[[ -6   1  29   7  21  22   5 -10]
 [-47   7  -8  15 -14 -10 -42 -44]
 [-49   4   9  21 -43   5   0  24]
 [-11  -9 -50 -36 -55   5 -15  18]
 [ -7 -26  15  44 -36 -15  23  11]]
->
[[-11  -9 -50 -36 -55   5 -15  18]
 [-47   7  -8  15 -14 -10 -42 -44]
 [-49   4   9  21 -43   5   0  24]
 [ -7 -26  15  44 -36 -15  23  11]
 [ -6   1  29   7  21  22   5 -10]]

[[-18  17 -23   1 -52   7]
 [  7 -11  -9  12  -5  15]
 [ -1 -14   4  18  -7   9]
 [ -1 -17   8  15 -11  20]
 [  4 -17   6  14   1  17]
 [  5 -23  17  18  -1  18]
 [  7 -24  12   7  13  19]
 [ -1 -16  16  14  -4  15]
 [  0 -14  20  13   4   8]]
->
[[-18  17 -23   1 -52   7]
 [  7 -11  -9  12  -5  15]
 [ -1 -14   4  18  -7   9]
 [  4 -17   6  14   1  17]
 [ -1 -17   8  15 -11  20]
 [  7 -24  12   7  13  19]
 [ -1 -16  16  14  -4  15]
 [  5 -23  17  18  -1  18]
 [  0 -14  20  13   4   8]]

[[-27  -5  41]
 [ -3  -2   2]
 [  4   1  -4]
 [  7  -5  -8]
 [-56  57 -49]
 [-13   0  14]]
->
[[-56  57 -49]
 [  7  -5  -8]
 [  4   1  -4]
 [ -3  -2   2]
 [-13   0  14]
 [-27  -5  41]]

[[  8 -38 -10   4   2   2  18  21  -8  18  -6 -18  29 -62 -14 -15]
 [ 20  14   8  11 -13  -5  18   6   0   5  31  10 -15  -1   0 -13]
 [  9  35  -3  -9 -15  -1 -22   0   7  15 -13 -36 -16 -11 -31   4]
 [  7   1  14  -5  -2  -3  24  -2  -1   8 -11   7  20  59  12  -5]
 [  5 -28   6 -17  17  -3   1   1  10 -12 -14  46   3  17   5  -2]
 [ -3  13  11  -9  10   8  -3  -6  -3  11 -13  -9   2 -32  17  -2]]
->
[[  8 -38 -10   4   2   2  18  21  -8  18  -6 -18  29 -62 -14 -15]
 [  9  35  -3  -9 -15  -1 -22   0   7  15 -13 -36 -16 -11 -31   4]
 [  5 -28   6 -17  17  -3   1   1  10 -12 -14  46   3  17   5  -2]
 [ 20  14   8  11 -13  -5  18   6   0   5  31  10 -15  -1   0 -13]
 [ -3  13  11  -9  10   8  -3  -6  -3  11 -13  -9   2 -32  17  -2]
 [  7   1  14  -5  -2  -3  24  -2  -1   8 -11   7  20  59  12  -5]]

[[  4 -19 -56  -9   5  20  46   0  -2   1]
 [-23  44  -4  24   4  29   8 -19   3 -20]
 [  2 -15 -36   2  16  -3  29  -8 -20 -10]
 [ -7  -2 -44   7  15  18  39 -10 -13 -11]
 [  3 -31   7 -12   0   7   3  27   5  28]
 [ 12  -4 -15 -15 -13   1   5   1  13   3]
 [ -6   0  22  -2  -7  16 -10  17  15  18]]
->
[[  4 -19 -56  -9   5  20  46   0  -2   1]
 [ -7  -2 -44   7  15  18  39 -10 -13 -11]
 [  2 -15 -36   2  16  -3  29  -8 -20 -10]
 [ 12  -4 -15 -15 -13   1   5   1  13   3]
 [-23  44  -4  24   4  29   8 -19   3 -20]
 [  3 -31   7 -12   0   7   3  27   5  28]
 [ -6   0  22  -2  -7  16 -10  17  15  18]]

[[ 30   7  -8 -38 -30 -47 -30  47 -51  47   0]
 [-56  37 -56  39  29  12  -7  29 -14  55 -12]
 [ 15  18 -10   7  10 -59  17  20   5 -28 -41]
 [ 17 -30 -42  24  -6 -31  15  20 -13   0  28]
 [-22 -34 -43  23  -6   1 -12   8  -6  -9 -28]
 [ 33  -5 -19   2 -12  -6   7  36 -18  -5  27]]
->
[[-56  37 -56  39  29  12  -7  29 -14  55 -12]
 [-22 -34 -43  23  -6   1 -12   8  -6  -9 -28]
 [ 17 -30 -42  24  -6 -31  15  20 -13   0  28]
 [ 33  -5 -19   2 -12  -6   7  36 -18  -5  27]
 [ 15  18 -10   7  10 -59  17  20   5 -28 -41]
 [ 30   7  -8 -38 -30 -47 -30  47 -51  47   0]]

[[  0  14   2   1 -14  -1  -8  -6   4   7   8]
 [  5  14   5  -6   6  -1   8   6  -6   3   7]
 [-11  -2   9   2 -50 -10   7 -47   1  -1   2]
 [ -1   5   6  -2  19  15   4  13   5   5  -3]
 [ 16   4  -6   1  -2   4  -1  26  15  14  -5]
 [ -3 -14  -1   0 -21   4   0 -15  -1   2   1]]
->
[[ 16   4  -6   1  -2   4  -1  26  15  14  -5]
 [ -3 -14  -1   0 -21   4   0 -15  -1   2   1]
 [  0  14   2   1 -14  -1  -8  -6   4   7   8]
 [  5  14   5  -6   6  -1   8   6  -6   3   7]
 [ -1   5   6  -2  19  15   4  13   5   5  -3]
 [-11  -2   9   2 -50 -10   7 -47   1  -1   2]]
---
[[ 15  -1  -5  29 -15  -9  23  38]
 [ 31  57  23 -10  29 -12   5  -3]
 [-21  22  -3   8  -3   5   9  15]
 [-43 -10 -12   6  18 -24  -1  13]
 [ -5 -20 -10  13  20 -11 -11 -23]
 [-44  33 -36  10 -21 -15  -3 -29]
 [ 10   9 -15  10  41  39 -18  -1]]
->
[[ 31  57  23 -10  29 -12   5  -3]
 [ 15  -1  -5  29 -15  -9  23  38]
 [ 10   9 -15  10  41  39 -18  -1]
 [ -5 -20 -10  13  20 -11 -11 -23]
 [-21  22  -3   8  -3   5   9  15]
 [-43 -10 -12   6  18 -24  -1  13]
 [-44  33 -36  10 -21 -15  -3 -29]]

[[-10  -9  46 -18  23   1   1   6   3  -4 -15   8  -7]
 [  7  -2  -1  -6  -3   1  -3 -24   7   7  -3  47  20]
 [  8 -12  -1 -13 -11  43   6   1  22 -15 -10  -3  -6]
 [  4 -32   1   6 -17  24   1  -2  30 -16  -7   0 -11]]
->
[[  8 -12  -1 -13 -11  43   6   1  22 -15 -10  -3  -6]
 [  7  -2  -1  -6  -3   1  -3 -24   7   7  -3  47  20]
 [  4 -32   1   6 -17  24   1  -2  30 -16  -7   0 -11]
 [-10  -9  46 -18  23   1   1   6   3  -4 -15   8  -7]]

[[ 20  47  20  61  44  30  34  22]
 [-48 -59  21 -61  -1  35 -52 -11]
 [-17 -12  -8 -13  -5  25  -2 -11]
 [ 32  34  24  35  28 -10   8  29]
 [-50 -55   6 -48 -12  38 -16 -25]]
->
[[ 32  34  24  35  28 -10   8  29]
 [ 20  47  20  61  44  30  34  22]
 [-17 -12  -8 -13  -5  25  -2 -11]
 [-48 -59  21 -61  -1  35 -52 -11]
 [-50 -55   6 -48 -12  38 -16 -25]]

[[-15  26 -14  28 -16  -4   4  -3   8]
 [-21  10   3   3 -23 -15  -3   2   8]
 [-35  -1 -22   7 -18  -3   2   0  64]
 [-31  15 -14  12 -12   4 -10  14   3]
 [-16  21  -2  16 -21   2  14   5  24]]
->
[[-15  26 -14  28 -16  -4   4  -3   8]
 [-16  21  -2  16 -21   2  14   5  24]
 [-21  10   3   3 -23 -15  -3   2   8]
 [-31  15 -14  12 -12   4 -10  14   3]
 [-35  -1 -22   7 -18  -3   2   0  64]]

[[-56 -22 -56  39 -35  47 -16]
 [-54 -21 -54  34 -33  47 -15]
 [-58 -26 -58  41 -38  52 -15]
 [-35 -14 -35  24 -21  30  -9]]
->
[[-35 -14 -35  24 -21  30  -9]
 [-54 -21 -54  34 -33  47 -15]
 [-56 -22 -56  39 -35  47 -16]
 [-58 -26 -58  41 -38  52 -15]]

[[ -7  15   0   5  -2  -2   1]
 [ 20   6   6 -23  12  17   0]
 [ -9 -29  -6  -1 -21   2   3]
 [  9  -5  11 -47 -16 -16   0]]
->
[[ 20   6   6 -23  12  17   0]
 [  9  -5  11 -47 -16 -16   0]
 [ -7  15   0   5  -2  -2   1]
 [ -9 -29  -6  -1 -21   2   3]]

[[ -8  -7   3 -20 -30  -6 -41  -2 -19]
 [-39   9  17 -44 -45 -12 -33  15  24]
 [ 35   2  -5  49  59  -3  46  -3   2]
 [ 18  -5  -1  25  28 -14  11  -9 -17]]
->
[[ 35   2  -5  49  59  -3  46  -3   2]
 [ 18  -5  -1  25  28 -14  11  -9 -17]
 [ -8  -7   3 -20 -30  -6 -41  -2 -19]
 [-39   9  17 -44 -45 -12 -33  15  24]]
